Here is a tiny trained network, its code and every weight. The questions are about switching its units off for an input and a class, where a switched-off unit gives its printed mean instead of its output.

import numpy as np


def w(rows, s, z=0):
    codes = np.array(rows[::2]) - 128.0
    scale = np.full(codes.shape[1], s)
    scale[-1] = z or s
    return codes * scale


def f(y):
    return np.maximum(y, 0)


def log_softmax(a):
    a = a - a.max(-1, keepdims=True)
    return a - np.log(np.exp(a).sum(-1, keepdims=True))


def net(x, mask):
    res = np.array(x, float).reshape(1, 4) / 4 @ E
    y = f(res @ A[0][:, :-1].T + A[0][:, -1])
    res = res + np.where(mask, y, B[0][:, -1]) @ B[0][:, :-1]
    return log_softmax(res[-1] @ U[:, :-1].T + U[:, -1])


A, B = {}, {}
E = w([
[150,76,108,82,41,179,161,124],'x0',
[81,149,133,192,66,177,87,158],'x1',
[217,178,155,121,129,94,98,145],'x2',
[119,177,183,113,91,123,123,4],'x3',
],0.015)
A[0] = w([
[175,137,125,106,185,94,94,129,34],'N1',
[116,78,101,83,79,161,172,112,165],'N2',
[25,107,100,187,168,178,138,117,71],'N3',
[82,173,180,150,54,106,85,23,232],'N4',
[110,167,112,118,4,174,74,101,93],'N5',
[143,136,148,66,146,70,139,67,255],'N6',
[158,93,70,113,85,132,187,91,94],'N7',
[184,174,97,197,132,57,81,196,113],'N8',
[22,125,150,168,126,125,162,147,3],'N9',
[165,94,120,110,101,154,114,133,5],'N10',
[139,136,121,185,141,111,42,199,36],'N11',
[70,105,102,243,154,105,125,143,217],'N12',
[149,148,158,153,58,158,102,101,13],'N13',
[152,139,135,90,165,47,176,88,108],'N14',
[143,164,154,147,95,85,141,88,174],'N15',
[125,143,118,138,148,112,126,43,64],'N16',
[129,119,125,214,136,114,59,198,250],'N17',
[108,147,199,110,94,162,119,51,80],'N18',
[106,80,62,94,82,144,159,138,221],'N19',
[142,39,112,84,73,130,203,161,16],'N20',
[34,87,123,136,135,147,127,140,21],'N21',
[71,123,95,186,138,131,119,126,34],'N22',
],0.013,0.0021)
B[0] = w([
[110,67,193,134,182,61,110,176,191],'N1',
[191,111,92,151,95,170,163,118,202],'N2',
[63,124,163,118,76,189,61,69,204],'N3',
[127,255,51,213,52,103,173,47,249],'N4',
[124,160,30,182,158,235,93,214,217],'N5',
[150,86,90,147,182,37,118,55,217],'N6',
[179,107,94,111,95,100,145,99,185],'N7',
[123,193,210,60,77,74,221,229,217],'N8',
[42,131,128,114,145,205,73,79,181],'N9',
[150,125,106,120,121,141,112,150,159],'N10',
[103,147,191,91,82,113,196,193,201],'N11',
[29,112,199,96,144,185,97,107,205],'N12',
[165,181,89,219,120,147,72,185,182],'N13',
[111,75,156,97,202,19,87,93,213],'N14',
[107,177,95,156,176,86,166,134,189],'N15',
[115,117,95,142,137,96,207,53,184],'N16',
[89,164,206,81,80,159,180,160,217],'N17',
[141,164,49,206,108,109,191,124,210],'N18',
[185,64,147,72,70,215,113,126,206],'N19',
[216,23,86,62,71,190,166,166,214],'N20',
[98,104,148,108,89,183,97,74,187],'N21',
[88,150,167,106,120,187,86,95,171],'N22',
],0.0079,0.019)
U = w([
[125,165,220,61,113,94,180,254,141],'0',
[221,18,89,62,78,163,135,156,206],'1',
[152,219,63,197,91,145,141,147,7],'2',
[157,60,162,69,203,33,101,135,154],'3',
[135,152,95,137,118,50,176,57,27],'4',
[39,101,168,88,104,186,67,104,199],'5',
],0.0094,0.0013)

Each question gives the input, the list of numbers given to net, and the class t.
The units are the neurons (one row each of A and B). Each row of codes is followed by its name. A weight is (code - 128) times the scale printed after its matrix; where a second scale follows, it is the last column's (A, B and U).
mask holds one flag per neuron, in row order. A switched-off neuron (its flag False) gives its mean, the last column of its row in B, instead of its output. The means were averaged over made-up inputs and are rounded, as every weight is.
A unit's drop is (log p(t) with every unit on - log p(t) with that unit switched off) / (log p(t) with every unit on - log p(t) with every unit switched off).
The circuit of an input: a set's keep is (log p(t) with only the set's units on - log p(t) with every unit switched off) / (log p(t) with every unit on - log p(t) with every unit switched off). Starting from the 12 units with the biggest drops (on a tie, the unit counted first), units are removed one at a time, each time the one whose removal leaves the highest keep (on an exact tie, the one counted first), for as long as the keep stays at least 0.8.
units of the circuit, in order: the units of the circuit, biggest drop first
k most important neurons: the k neurons with the biggest drops, biggest first
drop of u: that unit's drop, to one decimal
input [6,7,5,-4], class 0: 2 most important neurons	[N17; N11]
input [2,1,-3,-2], class 1: units of the circuit, in order	[N20]
input [-4,7,5,2], class 0: 3 most important neurons	[N8; N11; N17]
input [-2,7,1,-5], class 0: 2 most important neurons	[N8; N11]
input [-5,1,8,4], class 4: 2 most important neurons	[N4; N6]
input [7,-1,1,4], class 2: 4 most important neurons	[N4; N18; N5; N13]
input [-6,6,-2,3], class 5: 4 most important neurons	[N12; N3; N9; N22]
input [-7,-4,-5,2], class 5: 2 most important neurons	[N3; N12]
input [-1,-6,7,-3], class 3: drop of N14	0.2
input [0,0,-1,-3], class 5: drop of N8	1.0
input [2,-8,3,4], class 3: drop of N14	0.8
input [-6,5,-6,-2], class 5: drop of N13	0.0
